In the rows, 128 means zero.
Each row of numbers stands for one thing and depends on some of the facts below. Use the named rows to name the rest.

Some things and their rows:
gidrol: [105 161 128 167 148 104  92 143  92 114 100 113 102  95 124 100 112 151
 161 116 148 162 201 157  91  81 199 126 124 147 114  76 145 150 160 148
 164 134 155 107  82 157 129 140]
stufom: [126 154 139 148 168  69 123  90 153 112 138 125 127 121 144 109  77 143
 144 115 141 167 178 121  61  78 172 157 136 119 131  65 164 120 129 147
 187 127 153  74  64 121  99 179]
kiklam: [146 160 140 143 167  69 111 111 128 110 127 117 142 127 146 117  92 136
 135 105 146 164 170 120  96  71 193 131 118 107 145  90 166 124 149 125
 187 169 158  85  95 132 110 179]
trezi: [109 174 112 179 166  85  93 140 109  88 113 131 113 104 120  98  98 145
 149 115 148 158 196 160  78  72 184 115 124 135 117  95 162 146 164 133
 168 159 154 111  95 165 129 148]
roskir: [137 159 127 125 165  75 124 116 154 120 158 113 135 121 132 122  81 137
 135 109 139 178 167 109  85  86 188 144 123 110 129  75 161 109 131 150
 193 138 162  73  80 124 112 177]
dronin: [133 145 119 117 153  83 107 132 142 134 166 130 138 109 119 115  90 125
 124 109 138 184 174 118  98  80 182 142 116 115 123  98 151 118 130 149
 190 141 160  76  98 140 127 165]
sigak: [134 179 115 144 166  84 112 140 138  99 142 102 132 109 123 117  85 142
 143 108 146 169 172 124  95  94 202 120 118 121 118  76 162 120 149 145
 188 143 169  92  90 140 123 167]
mibru: [145 140 115 120 137  83 105 114 114 161 152 126 131 116 123 136 107 136
 137 112 134 190 183 128  91  57 179 163 103 126 132  64 147 105 142 182
 182 108 143  61  71 139 119 117]
podiga: [109 162 136 155 143 103  86 138  93 108  98 126 110  97 121 104 100 138
 159 106 146 164 195 143 114  82 202 126 130 156 119  80 130 147 150 148
 169 132 164 107  87 168 126 146]
makla: [142 164 137 121 167  85 132 126 147 113 155  94 154 122 125 128  64 136
 138 100 143 177 160 111  97  86 205 134 116 122 136  70 160 119 125 148
 177 145 167  81 104 133 126 170]
zetuskel: [126 167 114 156 122  89  83 127  76 113 105 129 115 101 118 124  98 140
 161 106 141 155 195 149 108  71 202 125 120 159 133  72 136 138 168 163
 174 109 162 104  96 175 130 121]
kevokla: [109 150 130 108 144  96 108 130 127 135 148 140 112 114 114 129  80 124
 145 101 122 195 173  98 120  84 188 157 135 151 122  78 119 113 114 173
 175 125 163  80  70 155 126 159]
tiklim: [151 163 130 130 159  81 109 128 138 113 142 107 146 113 133 120  88 131
 132 103 148 169 167 115 109  88 204 125 116 113 132  85 159 120 144 136
 195 148 171  84 100 134 117 176]
taflesu: [139 140 145  97 132  97  92 135 109 146 136 131 138 111 121 128  95 113
 132  91 134 188 167  99 154  81 207 140 118 136 138  96 118 123 126 150
 185 143 171  83 101 155 129 165]
skita: [122 151 149 132 153  67 121 163 121 109 150 117 192  99 139 148  55 124
 143 144 158 138 134 123 110  57 217 127 120 110 147  90 145 106 131 138
 134 123 161  93  99 112 140 173]
skostak: [156 136 157 141 147  83 121 123 135 107 134  93 162 118 145 119  77 134
 143 110 145 153 173 127  95  80 197 124 120 109 147  58 162 137 130 130
 174 140 166  83 116 123 121 177]
lavilos: [128 152 130 128 144  90  95 131 135 123 142 134 140  95 121  94  89 121
 126 107 151 171 171 118 103  83 204 134 123 136 134 102 143 137 151 135
 201 135 159  89 112 159 129 161]
suplir: [136 135 128 126 165  92 120 119 138 135 155 126 131 124 131 145  80 134
 140 109 142 176 164 127  79  83 200 160 120 110 140  91 161 123 121 166
 180 121 166  80  74 132 139 158]
kifla: [136 134 128 126 164  92 121 120 138 135 155 126 131 123 131 145  80 134
 139 109 141 176 164 125  80  83 198 161 119 111 140  91 161 123 122 165
 180 121 166  80  74 130 138 159]
klastur: [134 135 129 125 163  91 120 119 138 135 155 125 131 123 130 144  81 134
 140 111 142 176 165 125  80  82 198 160 119 112 139  89 160 121 122 165
 179 122 165  80  75 131 137 159]
sazivas: [127 137 135 114 156  99 125 118 154 148 160 124 129 110 132 122  82 135
 131 117 149 178 149 107  65  84 224 172 124 124 154  96 159 129 141 156
 201 112 152  77  85 135 143 154]

Facts:
γ: is of sort; ρ: is directly part of; τ: comes just before
grilon: γ 923; ρ skolek; τ grinol
zetuskel: γ 414; ρ neto; τ kevokla
gotul: ρ klastur; τ trigra
brona: γ 970; ρ gufla; τ stivalam
budros: γ 921; ρ zagafles
karam: γ 807; ρ kiskek; τ suskem
dulen: γ 807; ρ plopuvol; τ skostak
drilum: γ 274; ρ dadir; τ nomigror
flikol: γ 921; ρ teplil; τ ledrum
keskim: γ 921; ρ plopuvol; τ medi
gelen: γ 217; ρ plopuvol; τ lubra
kliskofles: γ 274; ρ lolun; τ drobe
zitreston: γ 414; ρ bofla; τ gidrol
mesto: γ 807; ρ gufla; τ brona
toklim: γ 685; ρ klastur; τ gotul
fisto: γ 807; ρ trikufle
makla: γ 807; ρ koplum; τ mamom
ledrum: γ 274; ρ teplil
teflastin: γ 807; ρ sazivas; τ netis
birostum: γ 318; ρ dapurel; τ roskir
padri: γ 696; ρ dadir; τ trezi
fegra: ρ lodaken; τ lebi
gokor: γ 685; ρ skolek; τ grilon
suskem: γ 414; ρ kiskek; τ klire
trame: γ 12; ρ kiskek; τ sakle
trusir: γ 274; ρ bruskuvi
grinol: γ 414; ρ skolek; τ brudu
bozas: γ 110; ρ koplum; τ mefigri
ruplu: γ 303; ρ ditrom; τ dupur
sturu: γ 685; ρ noplis; τ taflesu
buke: γ 110; ρ dadir; τ drilum
sufan: γ 807; ρ klastur; τ toklim
reku: γ 807; ρ lolun; τ lorata
lebi: γ 217; ρ lodaken; τ duder
dronin: γ 807; ρ ditrom; τ sigak
plubraklu: γ 217; ρ brolostun; τ drupladro
skostak: γ 685; ρ plopuvol; τ zavek
grebafik: γ 923; ρ gufol
netis: γ 970; ρ sazivas; τ pligru
mamom: γ 277; ρ koplum
tumos: ρ skiflupla
stufom: γ 110; ρ brolostun; τ gotribran
trezi: γ 921; ρ dadir; τ kiklam
zavek: γ 12; ρ plopuvol; τ keskim
plesaskir: γ 685; ρ kifla; τ gibo
skubebros: γ 696; ρ gredru; τ plitis
flomaklin: γ 217; ρ gufol; τ grebafik
trigra: γ 274; ρ klastur; τ stefla
kiklam: γ 685; ρ dadir; τ kibak
skuplun: γ 414; ρ trikufle; τ greskon
droklol: γ 318; ρ lolun; τ grapul
taflesu: γ 274; ρ noplis; τ drogodil
triklaflom: γ 921; ρ klastur; τ peki
modramin: γ 12; ρ lolun
rese: γ 923; ρ skiflupla; τ moplur
pidrek: ρ brolostun; τ plubraklu
doza: γ 921; ρ gredru; τ lugrom
grapul: ρ lolun; τ modramin
roskir: ρ dapurel
duder: γ 414; ρ lodaken
buvar: γ 12; ρ sazivas
dronik: γ 274; ρ gredru; τ doza
trodrik: ρ klastur
staflis: γ 217; ρ lolun; τ kliskofles
mufi: γ 923; ρ gredru; τ flenasik
grogrom: γ 277; ρ plopuvol; τ gelen
lavilos: γ 217; ρ sazivas; τ zota
stukler: γ 217; ρ dadir; τ padri
stivalam: γ 274; ρ gufla
drobe: γ 303; ρ lolun; τ reku
gritrunom: γ 921; ρ neto
tiklim: γ 923; ρ noplis
boskeken: γ 685; ρ ditrom; τ dronin
gotribran: γ 921; ρ brolostun
gragro: ρ lodaken; τ fegra
lubra: γ 414; ρ plopuvol; τ dulen
brudu: γ 696; ρ skolek; τ skadrol
skanu: γ 685; ρ gredru
klire: γ 923; ρ kiskek
nomigror: γ 923; ρ dadir
lugrom: γ 807; ρ gredru; τ skubebros
skita: γ 923; ρ plopuvol
velikos: γ 685; ρ dapurel; τ birostum
kibak: γ 414; ρ dadir; τ klupe
stefla: γ 414; ρ klastur; τ triklaflom
febratik: ρ suplir
plitis: γ 414; ρ gredru; τ skanu
medi: ρ plopuvol; τ skita
bekis: γ 970; ρ lolun; τ staflis
sakle: ρ kiskek; τ druklu
drupladro: γ 923; ρ brolostun; τ stufom
greskon: γ 921; ρ trikufle; τ fisto
dupur: γ 414; ρ ditrom
pligru: ρ sazivas; τ ribe
pubul: γ 318; ρ gristun
gretrel: ρ ditrom; τ boskeken
klupe: γ 807; ρ dadir; τ buke
mefigri: γ 414; ρ koplum; τ rimol
nastir: ρ neto; τ gritrunom
gudru: γ 414; ρ bruskuvi; τ trusir
plarar: γ 970; ρ gufol; τ podiga
ribe: γ 318; ρ sazivas; τ buvar
lorata: ρ lolun; τ droklol
peki: γ 303; ρ klastur; τ trodrik
brakler: ρ sazivas; τ mepitu
brulubrol: γ 807; ρ gristun; τ brifis
drogodil: γ 277; ρ noplis; τ tiklim
moplur: γ 921; ρ skiflupla; τ tumos
lugratro: ρ gufol; τ flomaklin
brutredru: γ 318; ρ bruskuvi; τ gudru
baflol: γ 274; ρ kifla
pugumin: γ 923; ρ lutrir
podiga: γ 414; ρ gufol; τ lugratro
gibo: ρ kifla; τ baflol
flenasik: γ 217; ρ gredru; τ dronik
rimol: γ 921; ρ koplum; τ makla
fasum: γ 921; ρ dapurel; τ velikos
dreda: γ 414; ρ vasozun
mubir: γ 685; ρ koplum; τ bozas
kevokla: γ 12; ρ neto; τ nastir
mepitu: γ 921; ρ sazivas; τ lavilos
brifis: γ 921; ρ gristun; τ pubul
sigak: γ 970; ρ ditrom; τ ruplu
mibru: ρ gredru; τ mufi
gidrol: γ 921; ρ bofla
druklu: γ 217; ρ kiskek; τ karam
skadrol: γ 970; ρ skolek
zota: γ 685; ρ sazivas; τ teflastin

Which thing is each row?
No name comes twice in this set of rows, the named rows included.
[131 160 102 132 127  86 101 136  93 141 142 113 116 109 115 137 107 145
 147 113 131 174 186 138  96  71 198 137 106 136 131  74 146 118 161 172
 178 117 154  87  93 153 137 123]	plarar
[107 129 147 135 148  85 113  97 123 150 132 135 106 116 140 109 100 143
 146 120 130 181 190 126  69  67 168 174 134 132 129  70 142 128 125 159
 171 122 139  72  59 127 109 159]	bozas
[124 172 152 110 169  68 117 148 117 104 145 136 196 119 126 155  36 112
 134 112 154 158 121 101 138  51 225 131 120 130 157 111 136 106 123 137
 138 154 167  95 112 144 142 172]	drilum
[131 139 138 117 141  95 100 136 108 151 137 115 127 109 128 120 110 132
 136 106 137 183 179 120 119  77 199 143 112 125 131  90 137 127 139 149
 180 144 158  82  93 140 129 157]	grilon
[118 173 131 161 152  91  94 135 104  89 106 122 132  99 120 110  79 138
 157 107 154 152 184 145 104  80 206 117 128 153 125  78 144 145 151 144
 167 127 167 109  99 166 127 148]	dreda
[169 165 139 117 161  87  94 131 144 106 136 123 169 111 124 123  77 109
 127  84 156 179 159 100 149  87 208 123 113 124 131  82 140 113 131 143
 201 143 180  79  98 152 109 169]	dronik
[147 145 117 118 121  82  98 123  91 154 142 118 132 114 124 138 109 135
 137 107 132 174 179 128 112  66 200 141 103 127 145  82 144 118 156 164
 185 121 156  79 102 147 132 132]	rese
[139 156 128  96 144  77  92 118 121 131 157 135 154 107 114 120  75 113
 120  85 143 178 170 111 148  88 193 132 117 132 124 118 134 124 119 143
 196 137 187  86 121 154 124 186]	kliskofles
[ 88 190 135 108 177  59 129 130 128 103 161 137 174 105 117 154  17 128
 147 122 153 155 129 106 115  67 211 149 138 148 125 102 134  93 104 166
 133 105 175  94  76 129 131 184]	modramin
[140 138 140 123 150 104  93 138 113 150 130 118 137 103 125 113 117 130
 133 105 149 189 182 128 122  72 194 143 105 125 122  81 138 126 140 155
 179 140 154  77  82 142 120 142]	mufi
[123 193 137 171 175  88 112 132 115  62 100 108 137 120 123 116  59 143
 162  95 151 152 176 137  97  81 212 107 131 150 133  71 158 145 148 133
 159 159 168 114 107 168 126 159]	kibak
[102 154 155 147 185  64 143 103 137 108 143 128 160 129 140 128  40 145
 148 128 146 160 155 132  47  44 182 163 133 129 148  76 166 123 114 147
 129 139 136  83  83 125 124 161]	buke

The same things again, as new rows of numbers:
Named rows:
dulen: [112 113 118 109 100 121 141 172 122 101 141 150 134  62 156 147  82 131
 134 155 141 105 125 167 132 124 116]
nomigror: [116 131  68 139 109 137 102 105 200  24 112 149 139  74 165 187 176  55
 167  66 149 104 148  79 119  85 107]
mepitu: [144 144 118 118 102 104 142 137 102 184 115 107 132 158 114 107  73 109
  98 161 107 164 147 100 143 137 110]
grogrom: [139 114 157  98 122 120 166 164  89 159 125 144 106 102 141 150 100 152
  82 154 118 139 118 151 108 129 121]
baflol: [130 151 141 135 105 126 162 142 119 111 116 144 108 108 124 140 127 112
  95 138 131 143 132 118 113 114 104]
lolun: [134 132 146 156 146 137 142 155 163 147 150 137 146 126 135  59 159 128
 147 141 139 145 136 128 114 124 151]
karam: [112 148 126 125 110 122 135 155 125  91 129 137 146  88 128 133  93 130
 146 151 149 108 126 156 139 116 109]
gibo: [129 126 152 115 130 127 127 126 117 159 120 116 124 143 122 128 115 139
 121 145 123 129 117 144 118 121 122]
boskeken: [118 106 156 105 154 126 112 116 141 163 121 110 133 163 123 128  99 138
 144 154 131 111 103 162 115 105 128]
gragro: [133 129 166 109 137 128 130 132 110 175 117 113 122 153 119 126 112 149
 116 155 120 132 113 151 112 120 122]
sazivas: [135 144 120 119 161 139 143 129 140 117 139 108 123 196 156  74 105 114
 138 153 130 131 157  86 139 126 145]
kiskek: [114 135 115 138 168 144 135 147 138 130 144 132 122 162 143  89 145 139
 137 144 133 132 131 117 125 127 142]
pligru: [133 122  92 134  96 119 117  90 164  60 132 114 136 121 145 130 103  67
 149 101 134 110 158  87 154 130 129]
keskim: [112  91  42 153  69 105 126 147 140 119 149 159 133  53 144 151 117  76
 114 104 116 146 143 105 149 157 119]
grinol: [163 125 150 117 154 120 130 112  90 126 127 117 134 117 114 148 142 176
 119  90 118 125 128 132 146 162 156]
zota: [129 107 136 102 135 120 112  93 159 115 123  96 138 173 139 120  74  97
 153 141 136 103 132 123 136 110 131]
neto: [115 136 115 137 168 145 134 149 138 132 144 135 123 162 145  89 144 137
 139 145 133 132 132 115 124 126 144]
trikufle: [116 136 114 137 168 145 135 148 139 129 144 135 123 163 145  90 145 137
 139 146 133 133 132 116 125 126 143]
gufla: [116 137 115 138 169 146 136 148 138 131 144 136 122 162 145  88 144 138
 139 145 133 132 132 116 124 125 144]
grapul: [129 110 101 172  78 118 113 106 191  69 145 141 159  53 130 121 154  65
 160  78 144 119 145 115 138 132 135]
rese: [133 141 183 107 139 137 134 143 140 143  99 123 100 175 136 140 111 130
 110 145 131 128 112 150  81  95 109]

Which thing is each row?
No name comes twice in this set of rows, the named rows included.
[114 133 130 155 149 129 122 120 121 131 123 100 114 138 108 138 114 135
 123 124 127 117 111 151 119 129 116]	gotul
[134 113 126 158  89 119 119 114 175 104 138 134 154  73 123 116 146  89
 148 100 138 127 137 128 129 129 134]	lorata
[161  90 143 101 146 117 136 128  86 135 140 129 124  92 141 163 129 176
 108  92 111 121 126 144 137 169 163]	lubra
[125 134 145 126 122 137 124 130 166  92 108 133 106 142 143 148 126  98
 128 113 139 118 124 131  95 101 112]	tiklim
[122 146  64 150  95 126 139 115 151  39 119 160 140  39 146 177 177  70
 135  91 142 131 154  67 137 100  99]	drilum
[110  95  83 176 148 124 104  64 138  78 151 100 135  95 107 144 147 115
 153  77 131  95 121 127 159 152 148]	peki
[105 116 148 137 175 127 111 116 134 152 119  91 122 169 107 132  93 144
 141 144 133 104  92 177 112 111 122]	toklim
[142 138 128 129  83 139 132  80 132  45 138 100 119 106 150 127 131  87
 133 110 130  99 168  90 147 136 126]	netis
[108 163 156 138 149 125 143 167  94 133 118 106 126 123 105 127  74 168
 125 175 141 110 105 189 121 116 100]	sufan
[157 119 124 131 145 120 124 102 107  92 133 124 140  99 117 155 149 155
 131  68 123 118 135 120 155 165 158]	suskem
[100 122  65 190 118 126 107  97 164  46 139 118 126  88 121 150 135  83
 153  73 141 101 130 119 144 139 122]	trodrik

